Below is a small trained network, with its code and all its weights. Each question gives an input and a target symbol and asks what happens when units are switched off, that is, made to give their printed mean instead of their output.

import numpy as np


def w(rows, s, z=0):
    codes = np.array(rows[::2]) - 128.0
    scale = np.full(codes.shape[1], s)
    scale[-1] = z or s
    return codes * scale


def f(y):
    return y / 2 * (1 + np.tanh(0.7978845608 * (y + 0.044715 * y**3)))


def softmax(a):
    e = np.exp(a - a.max(-1, keepdims=True))
    return e / e.sum(-1, keepdims=True)


def log_softmax(a):
    a = a - a.max(-1, keepdims=True)
    return a - np.log(np.exp(a).sum(-1, keepdims=True))


def net(x, mask):
    ids = ['βγηθλμξφψω'.index(c) for c in x.split()]
    T = len(ids)
    res = E[ids] + P[:T]
    r = res
    for j in range(2):
        rows = slice(4 * j, 4 * j + 4)
        q, k, v = (r @ M[0][rows].T for M in (Q, K, V))
        z = softmax(np.where(np.tri(T) > 0, q @ k.T / 4**0.5, -1e9)) @ v
        o = O[0][rows]
        res = res + np.where(mask[j], z, o[:, -1]) @ o[:, :-1]
    y = f(res @ A[0][:, :-1].T + A[0][:, -1])
    res = res + np.where(mask[2:14], y, B[0][:, -1]) @ B[0][:, :-1]
    return log_softmax(res[-1] @ U[:, :-1].T + U[:, -1])


Q, K, V, O, A, B = {}, {}, {}, {}, {}, {}
E = w([
[100,172,208,144,95,188,123,115,35,164],'β',
[122,175,157,172,134,109,110,138,41,160],'γ',
[130,61,136,168,238,96,87,124,72,73],'η',
[153,116,157,132,94,226,171,88,111,163],'θ',
[166,47,99,137,172,123,123,132,73,207],'λ',
[168,199,170,191,112,106,112,64,162,49],'μ',
[168,52,184,162,115,144,138,112,190,115],'ξ',
[138,84,204,121,86,77,150,90,103,216],'φ',
[76,113,208,242,121,40,98,147,105,218],'ψ',
[240,184,63,162,104,99,146,2,160,178],'ω',
],0.015)
P = w([
[149,141,115,209,88,139,185,185,75,58],'0',
[176,169,205,33,239,102,197,116,100,84],'1',
[155,132,167,132,94,175,63,93,119,156],'2',
[109,93,58,202,82,133,161,63,83,88],'3',
[123,153,221,77,248,75,202,100,160,156],'4',
[123,99,162,135,85,135,89,118,168,166],'5',
],0.016)
Q[0] = w([
[159,157,173,146,194,92,239,101,129,153],'H0',
[122,116,135,105,134,169,136,201,149,160],'H0',
[132,161,198,82,206,85,87,179,189,164],'H0',
[135,89,135,198,91,87,124,146,41,54],'H0',
[96,143,197,101,148,89,175,202,123,147],'H1',
[142,94,192,87,226,117,169,48,136,193],'H1',
[62,66,2,153,86,172,4,163,119,132],'H1',
[143,150,169,94,161,146,90,195,188,151],'H1',
],0.0094)
K[0] = w([
[162,107,107,174,79,83,107,73,165,163],'H0',
[67,93,113,86,126,178,91,107,125,143],'H0',
[97,80,153,115,141,58,42,53,162,133],'H0',
[129,124,127,135,113,112,98,195,152,79],'H0',
[1,116,136,130,123,159,70,100,174,172],'H1',
[115,89,92,163,131,61,110,64,166,195],'H1',
[164,109,123,120,202,171,131,190,9,82],'H1',
[126,123,154,71,195,137,98,71,166,156],'H1',
],0.011)
V[0] = w([
[147,113,103,107,88,184,192,41,162,139],'H0',
[49,36,131,71,133,148,121,158,76,150],'H0',
[110,102,252,161,80,82,170,122,143,99],'H0',
[111,146,139,77,66,141,197,110,157,141],'H0',
[144,171,171,53,93,133,159,109,89,87],'H1',
[173,70,131,130,98,100,199,122,101,255],'H1',
[161,51,126,144,165,50,61,129,181,80],'H1',
[86,245,109,150,125,4,47,109,58,127],'H1',
],0.0091)
O[0] = w([
[117,147,147,86,117,108,88,45,113,81,138],'H0',
[140,70,143,68,135,216,176,140,89,180,35],'H0',
[38,93,223,109,71,167,80,122,219,112,254],'H0',
[95,164,215,88,92,77,143,159,97,125,96],'H0',
[91,203,126,145,155,134,120,79,112,112,167],'H1',
[119,181,125,140,205,182,54,254,61,84,226],'H1',
[206,70,115,38,120,103,130,142,204,39,95],'H1',
[64,186,96,116,164,68,186,164,224,199,148],'H1',
],0.0091,0.0088)
A[0] = w([
[209,149,123,64,54,146,120,137,172,207,121],'N0',
[189,122,134,74,146,143,96,68,185,131,37],'N1',
[179,123,32,105,125,76,211,171,124,86,152],'N2',
[109,79,86,197,52,106,152,92,70,108,74],'N3',
[88,187,32,202,145,139,180,165,92,163,37],'N4',
[66,81,158,153,12,169,135,152,74,202,32],'N5',
[175,107,158,212,68,173,77,164,86,122,121],'N6',
[140,60,39,198,93,149,141,163,108,108,152],'N7',
[140,89,109,123,206,141,152,60,108,125,254],'N8',
[86,161,2,208,58,85,114,145,157,116,110],'N9',
[61,168,124,129,145,130,205,145,213,147,66],'N10',
[222,149,191,115,151,111,153,106,19,136,153],'N11',
],0.0088,0.0035)
B[0] = w([
[50,185,124,236,172,130,118,129,140,135,136],'N0',
[113,121,161,98,156,110,96,159,79,140,159],'N1',
[110,113,113,197,174,198,154,108,145,76,148],'N2',
[161,209,125,133,168,146,249,181,115,85,184],'N3',
[125,91,118,77,162,168,128,82,79,135,183],'N4',
[197,106,126,110,177,114,92,116,177,150,217],'N5',
[65,126,73,125,126,80,135,84,149,89,251],'N6',
[183,157,114,88,70,98,89,122,57,142,178],'N7',
[144,90,154,139,115,128,134,112,173,130,179],'N8',
[112,96,197,93,119,171,111,172,138,183,219],'N9',
[132,64,89,102,103,62,129,138,94,137,190],'N10',
[162,116,79,159,114,121,130,171,149,146,200],'N11',
],0.011,0.012)
U = w([
[135,112,181,109,88,124,135,114,61,147,66],'β',
[130,130,127,128,94,107,134,112,55,119,83],'γ',
[101,107,158,134,185,145,184,63,123,124,2],'η',
[44,105,121,255,83,162,84,88,138,131,232],'θ',
[194,129,161,182,98,148,155,165,129,129,150],'λ',
[114,113,163,100,95,90,174,59,104,82,92],'μ',
[200,104,185,90,40,141,34,101,125,134,155],'ξ',
[117,159,221,129,130,170,149,172,75,95,115],'φ',
[81,132,140,120,103,115,202,176,144,107,133],'ψ',
[137,191,125,168,159,84,168,116,129,112,94],'ω',
],0.0078,0.0047)

Each question gives the input, a string of symbols that net reads in full, and the target symbol t.
The units are the heads (4 rows each of Q, K, V and O) and the neurons (one row each of A and B). Each row of codes is followed by its name. A weight is (code - 128) times the scale printed after its matrix; where a second scale follows, it is the last column's (O, A, B and U).
mask holds one flag per unit, heads first, then neurons. A switched-off unit (its flag False) gives its mean, the last column of its rows in O or B, instead of its output. The means were averaged over made-up inputs and are rounded, as every weight is.
A unit's drop is (log p(t) with every unit on - log p(t) with that unit switched off) / (log p(t) with every unit on - log p(t) with every unit switched off).
The circuit of an input: a set's keep is (log p(t) with only the set's units on - log p(t) with every unit switched off) / (log p(t) with every unit on - log p(t) with every unit switched off). Starting from the 12 units with the biggest drops (on a tie, the unit counted first), units are removed one at a time, each time the one whose removal leaves the highest keep (on an exact tie, the one counted first), for as long as the keep stays at least 0.8.
units of the circuit, in order: the units of the circuit, biggest drop first
most important unit: the unit with the biggest drop
k most important neurons: the k neurons with the biggest drops, biggest first
which heads matter: for each layer, one digit per head in row order, 1 if its drop is at least 0.15 and else 0, layers parted by /
input φ η η ψ φ, target ψ: which heads matter -> 01
input μ φ η ξ, target ψ: most important unit -> N3
input β ω η η ξ, target ξ: which heads matter -> 01
input λ μ μ ξ γ, target ξ: which heads matter -> 01
input ω η φ μ, target φ: 2 most important neurons -> N9, N3
input η η φ ω, target λ: which heads matter -> 11
input μ φ ψ μ, target ψ: units of the circuit, in order -> N3, H1, N9
input η β η η β, target η: which heads matter -> 11
input μ η ω ω, target ψ: units of the circuit, in order -> N3, H1, N9
input φ φ η η μ, target μ: units of the circuit, in order -> H1, N10
input ω γ φ, target θ: units of the circuit, in order -> N6, H1, N7
input ω ω φ φ, target φ: units of the circuit, in order -> N9, H0, N3, N6
input ξ η β μ η, target μ: which heads matter -> 01
input η η ω, target θ: units of the circuit, in order -> N0
input μ η φ η ψ, target ψ: which heads matter -> 01
input ω η φ γ, target φ: units of the circuit, in order -> N9, H0, N3
input λ ω φ φ μ, target φ: which heads matter -> 11
input ξ γ ψ φ, target μ: units of the circuit, in order -> H1, N3, N6
input β η η μ, target η: units of the circuit, in order -> H1, N4, N3
input λ μ μ φ η, target φ: which heads matter -> 01
